M =
[[123 128 129 130 119 131 144 134 141 111 145 105]
 [116 128 129 130 119 131 146 134 154 111 142 120]
 [118 128 129 130 119 129 154 134 114 111 145 131]
 [118 133 125 130 119 131 148 134 133 111 145 122]
 [118 135 128 130 119 139 106 127 129 112 135 114]]
Indices start at 0.
row 0 col 0 = 123
row 0 col 1 = 128
row 4 col 6 = 106
row 0 col 6 = 144
row 0 col 4 = 119
row 4 col 1 = 135
row 2 col 11 = 131
row 3 col 4 = 119
row 4 col 8 = 129
row 0 col 11 = 105
row 2 col 2 = 129
row 2 col 9 = 111
row 3 col 2 = 125
row 4 col 2 = 128
row 4 col 3 = 130
row 1 col 5 = 131
row 3 col 8 = 133
row 1 col 2 = 129
row 3 col 7 = 134
row 1 col 11 = 120
row 3 col 1 = 133

A =
[[128 146 118 126 122 151]
 [121 134 134 144 126 133]
 [121 134 124 127 126 141]
 [132 141 108 126 122 128]]
A[0,0]: 128
A[2]: [121, 134, 124, 127, 126, 141]
A[1,5]: 133
A[0]: [128, 146, 118, 126, 122, 151]
A[1]: [121, 134, 134, 144, 126, 133]
A[3]: [132, 141, 108, 126, 122, 128]
A[0,4]: 122
A[1,1]: 134
A[:, 1]: [146, 134, 134, 141]
A[2,1]: 134

x =
[[142 122 136 125 100 115 132 114 124 132]
 [125 113 121 131 156 135 109 128 131 123]
 [116 117 119 137 153 123 110 132 148 116]]
x[-3, -10] -> 142
x[:, 5] -> [115, 135, 123]
x[-3, 9] -> 132
x[0, -9] -> 122
x[-1, -7] -> 137
x[:, 6] -> [132, 109, 110]
x[-3] -> [142, 122, 136, 125, 100, 115, 132, 114, 124, 132]
x[2] -> [116, 117, 119, 137, 153, 123, 110, 132, 148, 116]
x[-1, 0] -> 116
x[1, 0] -> 125

grid =
array([[119, 137, 131, 145, 120, 123, 125, 133, 112, 122, 155, 124, 129],
       [136, 137, 106, 135, 137, 135, 131, 127, 113, 132, 123, 139, 136],
       [136, 138, 106, 137, 132, 131, 131, 121, 111, 127, 137, 138, 138],
       [146, 123, 139, 112, 119, 121, 130, 117, 127, 121, 126, 129, 124],
       [139, 122, 126, 128, 122, 137, 129, 126, 128, 141, 129, 144, 115],
       [119, 105, 143, 114, 129, 126, 125, 130, 147, 131, 128, 124, 116],
       [130, 118, 146, 117, 119, 122, 125, 127, 134, 127, 130, 124, 114],
       [129, 138, 113, 125, 138, 134, 122, 126, 111, 147, 132, 143, 131],
       [136, 115, 144, 116, 114, 125, 131, 124, 137, 123, 132, 130, 117],
       [154, 123, 125, 124, 125, 134, 135, 119, 127, 128, 112, 140, 127],
       [138, 133, 132, 143, 118, 131, 127, 140, 117, 133, 102, 118, 125],
       [110, 143, 125, 143, 128, 126, 117, 144, 106, 133, 140, 121, 129],
       [120, 146, 125, 136, 127, 120, 126, 131, 102, 118, 135, 113, 138],
       [137, 119, 137, 142, 118, 136, 139, 138, 132, 125, 112, 131, 122],
       [116, 131, 113, 129, 143, 127, 135, 119, 119, 110, 134, 128, 148],
       [137, 129, 118, 120, 129, 133, 116, 130, 121, 152, 120, 136, 119]])
Indices start at 0.
row 0 col 0 = 119
row 4 col 8 = 128
row 7 col 9 = 147
row 9 col 8 = 127
row 14 col 1 = 131
row 6 col 2 = 146
row 0 col 9 = 122
row 14 col 0 = 116
row 10 col 6 = 127
row 8 col 6 = 131
row 1 col 1 = 137
row 15 col 11 = 136
row 14 col 4 = 143
row 10 col 3 = 143
row 4 col 2 = 126
row 4 col 3 = 128
row 6 col 12 = 114
row 2 col 1 = 138
row 3 col 8 = 127
row 5 col 11 = 124
row 14 col 6 = 135
row 8 col 1 = 115
row 5 col 8 = 147
row 4 col 7 = 126
row 14 col 3 = 129
row 3 col 11 = 129
row 0 col 10 = 155
row 12 col 7 = 131
row 13 col 5 = 136
row 2 col 7 = 121
row 6 col 6 = 125
row 13 col 7 = 138
row 15 col 10 = 120
row 5 col 10 = 128
row 8 col 3 = 116
row 7 col 10 = 132
row 2 col 9 = 127

B =
[[135 107 129 146 116 130 119 112 133]
 [138 123 146 125 115 127 113 140 111]
 [113 136 133 123 139 147 111 141 128]
 [106 141 129 143 136 106 148 149 148]]
B[0, 0]: 135
B[3, 8]: 148
B[3, 3]: 143
B[3, 2]: 129
B[1, 7]: 140
B[0]: [135, 107, 129, 146, 116, 130, 119, 112, 133]
B[3, 5]: 106
B[1, 8]: 111
B[3, 4]: 136
B[2, 1]: 136
B[2]: [113, 136, 133, 123, 139, 147, 111, 141, 128]
B[1, 5]: 127
B[:, 1]: [107, 123, 136, 141]
B[0, 4]: 116
B[:, 7]: [112, 140, 141, 149]

m =
[[107, 145, 101, 119, 103],
 [122, 128, 122, 106, 116],
 [153, 102, 118, 132, 143],
 [128, 118, 112, 141, 146],
 [114, 140, 134, 138, 129],
 [131, 136, 152, 147, 120],
 [106, 114, 102, 141, 147]]
Rows and columns are counted from 0.
(0, 0) => 107
(2, 1) => 102
(5, 2) => 152
(0, 2) => 101
(0, 3) => 119
(6, 0) => 106
(6, 2) => 102
(1, 3) => 106
(3, 1) => 118
(5, 4) => 120
(5, 3) => 147
(4, 4) => 129
(4, 2) => 134
(5, 1) => 136
(1, 0) => 122
(4, 3) => 138
(4, 0) => 114
(1, 4) => 116

a =
[[130 136 135 136 122 114 121 151]
 [124 129 120 123 129 119 119 135]
 [122 135 126 140 129 135 121 123]
 [134 128 139 128 127 115 126 140]
 [137 141 139 119 136 118 118 131]
 [132 144 121 145 150 145 139 152]
 [126 131 133 125 122 134 119 126]
 [126 130 140 125 138 144 115 121]]
Indices start at 0.
row 0 col 0 => 130
row 7 col 7 => 121
row 6 col 4 => 122
row 4 col 0 => 137
row 3 col 7 => 140
row 5 col 2 => 121
row 0 col 1 => 136
row 4 col 5 => 118
row 7 col 1 => 130
row 5 col 3 => 145
row 3 col 4 => 127
row 6 col 2 => 133
row 0 col 7 => 151
row 2 col 0 => 122
row 2 col 4 => 129
row 6 col 7 => 126
row 3 col 0 => 134
row 0 col 5 => 114
row 1 col 2 => 120
row 4 col 1 => 141
row 7 col 4 => 138
row 5 col 7 => 152
row 6 col 1 => 131
row 2 col 7 => 123
